Below is a small trained network, with its code and all its weights. Each question gives an input and a class and asks what happens when units are switched off, that is, made to give their printed mean instead of their output.

import numpy as np


def w(rows, s, z=0):
    codes = np.array(rows[::2]) - 128.0
    scale = np.full(codes.shape[1], s)
    scale[-1] = z or s
    return codes * scale


def f(y):
    return y / 2 * (1 + np.tanh(0.7978845608 * (y + 0.044715 * y**3)))


def log_softmax(a):
    a = a - a.max(-1, keepdims=True)
    return a - np.log(np.exp(a).sum(-1, keepdims=True))


def net(x, mask):
    res = np.array(x, float).reshape(1, 4) / 4 @ E
    y = f(res @ A[0][:, :-1].T + A[0][:, -1])
    res = res + np.where(mask, y, B[0][:, -1]) @ B[0][:, :-1]
    return log_softmax(res[-1] @ U[:, :-1].T + U[:, -1])


A, B = {}, {}
E = w([
[81,116,253,78,112,123,157,234,158],'x0',
[49,119,78,160,125,194,21,199,141],'x1',
[101,123,223,127,129,195,56,24,110],'x2',
[206,118,137,54,104,22,31,144,76],'x3',
],0.0039)
A[0] = w([
[147,121,2,140,120,130,105,26,120,117],'neuron 0',
[130,126,129,126,129,128,129,127,128,25],'neuron 1',
[127,130,129,131,130,131,131,128,129,97],'neuron 2',
[118,127,206,127,130,167,69,44,136,112],'neuron 3',
[141,128,50,128,130,86,183,204,141,117],'neuron 4',
[171,132,145,101,138,28,28,145,115,117],'neuron 5',
[110,123,213,114,122,125,140,197,133,113],'neuron 6',
[116,129,191,125,130,162,83,61,129,104],'neuron 7',
[145,124,22,143,128,130,109,41,116,120],'neuron 8',
[92,123,85,136,122,188,38,194,136,116],'neuron 9',
[114,122,188,115,121,128,137,175,135,100],'neuron 10',
[130,128,129,126,131,129,128,128,130,28],'neuron 11',
[125,126,140,127,129,131,124,123,128,95],'neuron 12',
[127,126,123,128,131,128,125,127,126,54],'neuron 13',
[147,125,30,143,131,129,111,51,116,111],'neuron 14',
[110,121,230,116,126,125,143,210,129,114],'neuron 15',
[135,126,130,117,127,114,113,129,121,78],'neuron 16',
[91,122,88,136,124,179,47,186,134,113],'neuron 17',
[140,128,39,128,131,83,192,215,138,123],'neuron 18',
[82,131,115,149,136,214,220,115,135,113],'neuron 19',
[102,131,122,149,139,175,180,122,139,108],'neuron 20',
[158,128,138,97,125,63,61,137,110,106],'neuron 21',
[111,122,205,115,121,125,139,190,133,111],'neuron 22',
[117,126,207,126,130,167,69,43,136,109],'neuron 23',
[175,121,179,113,123,75,236,53,129,108],'neuron 24',
[83,130,117,151,137,213,221,116,139,108],'neuron 25',
[142,129,42,127,129,84,188,211,141,118],'neuron 26',
[123,128,150,128,130,140,113,105,126,101],'neuron 27',
[166,128,141,98,130,42,40,140,112,111],'neuron 28',
[86,130,116,152,136,207,214,116,139,112],'neuron 29',
[128,135,127,138,114,128,129,131,124,254],'neuron 30',
[128,125,127,127,128,130,129,127,129,6],'neuron 31',
[91,122,86,136,124,183,41,190,137,115],'neuron 32',
[174,122,178,114,124,75,233,55,130,109],'neuron 33',
[100,122,103,137,128,158,74,163,133,102],'neuron 34',
[136,130,101,134,133,126,122,108,123,94],'neuron 35',
[117,128,192,124,131,162,81,59,130,106],'neuron 36',
[109,124,238,119,125,123,144,219,123,121],'neuron 37',
[127,132,126,133,118,126,130,132,127,224],'neuron 38',
],0.0086,0.0041)
B[0] = w([
[142,184,120,136,150,163,178,128,178,254],'neuron 0',
[80,136,76,143,105,116,135,128,119,81],'neuron 1',
[114,129,111,132,120,124,130,129,125,109],'neuron 2',
[126,127,163,145,111,166,150,136,66,227],'neuron 3',
[104,126,149,145,107,163,145,126,70,205],'neuron 4',
[208,113,115,156,72,135,104,131,156,235],'neuron 5',
[127,160,108,135,141,150,158,122,156,184],'neuron 6',
[111,128,139,144,110,152,146,134,80,190],'neuron 7',
[136,171,121,130,148,157,168,129,170,231],'neuron 8',
[157,172,133,130,144,68,125,123,100,203],'neuron 9',
[111,150,98,138,129,138,151,123,144,147],'neuron 10',
[81,135,78,142,105,116,135,128,119,81],'neuron 11',
[109,133,109,136,118,127,134,128,121,110],'neuron 12',
[89,136,85,141,109,117,136,127,121,90],'neuron 13',
[121,167,106,136,138,149,167,129,162,211],'neuron 14',
[133,169,108,138,145,156,166,120,163,204],'neuron 15',
[106,129,94,139,107,121,129,129,126,104],'neuron 16',
[146,165,125,131,141,74,126,125,103,189],'neuron 17',
[114,125,169,147,109,174,147,126,60,228],'neuron 18',
[190,116,109,146,77,125,104,132,147,218],'neuron 19',
[146,121,106,137,97,123,116,130,136,158],'neuron 20',
[154,119,99,148,85,127,114,130,142,182],'neuron 21',
[123,156,107,135,138,147,155,122,152,173],'neuron 22',
[124,129,160,147,109,165,151,136,64,226],'neuron 23',
[152,187,124,136,150,54,112,132,94,218],'neuron 24',
[183,118,101,150,73,123,106,132,146,216],'neuron 25',
[107,127,156,148,106,169,147,126,63,219],'neuron 26',
[111,128,118,135,117,132,136,131,112,124],'neuron 27',
[183,115,105,154,75,130,109,131,150,214],'neuron 28',
[182,117,109,144,80,124,106,133,146,209],'neuron 29',
[251,114,255,104,182,158,111,127,146,248],'neuron 30',
[74,137,70,145,102,114,137,128,118,77],'neuron 31',
[151,169,128,131,142,70,126,125,101,197],'neuron 32',
[151,185,124,134,150,57,112,132,94,215],'neuron 33',
[123,151,110,133,129,94,128,125,110,145],'neuron 34',
[105,139,101,135,121,128,140,128,133,118],'neuron 35',
[114,128,143,143,110,153,146,134,79,194],'neuron 36',
[145,173,119,134,152,163,166,119,169,219],'neuron 37',
[212,118,217,109,166,150,116,127,140,213],'neuron 38',
],0.032,0.003)
U = w([
[119,160,107,128,175,162,187,113,208,128],'0',
[98,96,167,142,103,163,139,137,48,128],'1',
[136,160,123,120,173,2,97,124,101,115],'2',
[161,80,96,146,55,122,68,139,181,123],'3',
[118,45,168,47,203,129,80,119,180,249],'4',
[90,99,66,119,121,112,125,128,131,74],'5',
[73,114,87,127,110,110,124,129,137,91],'6',
[62,109,96,126,101,113,118,128,138,79],'7',
],0.0093,0.0022)

Each question gives the input, the list of numbers given to net, and the class t.
The units are the neurons (one row each of A and B). Each row of codes is followed by its name. A weight is (code - 128) times the scale printed after its matrix; where a second scale follows, it is the last column's (A, B and U).
mask holds one flag per neuron, in row order. A switched-off neuron (its flag False) gives its mean, the last column of its row in B, instead of its output. The means were averaged over made-up inputs and are rounded, as every weight is.
A unit's drop is (log p(t) with every unit on - log p(t) with that unit switched off) / (log p(t) with every unit on - log p(t) with every unit switched off).
The circuit of an input: a set's keep is (log p(t) with only the set's units on - log p(t) with every unit switched off) / (log p(t) with every unit on - log p(t) with every unit switched off). Starting from the 12 units with the biggest drops (on a tie, the unit counted first), units are removed one at a time, each time the one whose removal leaves the highest keep (on an exact tie, the one counted first), for as long as the keep stays at least 0.8.
circuit, biggest first: the units of the circuit, biggest drop first
unit that matters most: the unit with the biggest drop
top k neurons: the k neurons with the biggest drops, biggest first
drop of u: that unit's drop, to one decimal
input [2,-8,3,-7], class 2: circuit, biggest first	(neuron 24)
input [-6,6,-7,-4], class 1: top 4 neurons	(neuron 18; neuron 26; neuron 4; neuron 37)
input [-5,3,6,7], class 3: top 2 neurons	(neuron 5; neuron 28)
input [-8,-8,3,7], class 0: top 3 neurons	(neuron 0; neuron 8; neuron 14)
input [-7,-8,4,2], class 2: top 4 neurons	(neuron 24; neuron 33; neuron 37; neuron 15)
input [5,4,5,4], class 0: top 4 neurons	(neuron 37; neuron 15; neuron 18; neuron 26)
input [4,-7,-4,-7], class 2: top 4 neurons	(neuron 24; neuron 33; neuron 5; neuron 28)
input [-7,8,3,7], class 2: top 4 neurons	(neuron 9; neuron 32; neuron 17; neuron 37)
input [-7,7,2,4], class 0: top 2 neurons	(neuron 0; neuron 8)
input [5,-2,-5,-6], class 3: top 4 neurons	(neuron 25; neuron 19; neuron 29; neuron 0)
input [4,-5,0,0], class 2: top 3 neurons	(neuron 24; neuron 33; neuron 0)
input [7,7,-3,3], class 0: top 3 neurons	(neuron 37; neuron 15; neuron 6)
input [6,8,-1,-1], class 2: top 3 neurons	(neuron 9; neuron 32; neuron 17)
input [-5,-3,1,4], class 0: circuit, biggest first	(neuron 0)
input [3,5,-8,-7], class 1: top 3 neurons	(neuron 18; neuron 26; neuron 4)
input [-7,-1,0,7], class 0: top 2 neurons	(neuron 0; neuron 8)
input [-8,-5,7,8], class 0: top 3 neurons	(neuron 0; neuron 8; neuron 14)
input [-1,-6,-2,-8], class 3: drop of neuron 29	0.1
input [-6,4,-8,-5], class 1: drop of neuron 18	1.0
input [-2,7,-5,5], class 2: drop of neuron 9	0.2
input [2,-1,0,8], class 3: drop of neuron 34	0.0
input [5,6,-1,4], class 2: unit that matters most	neuron 9
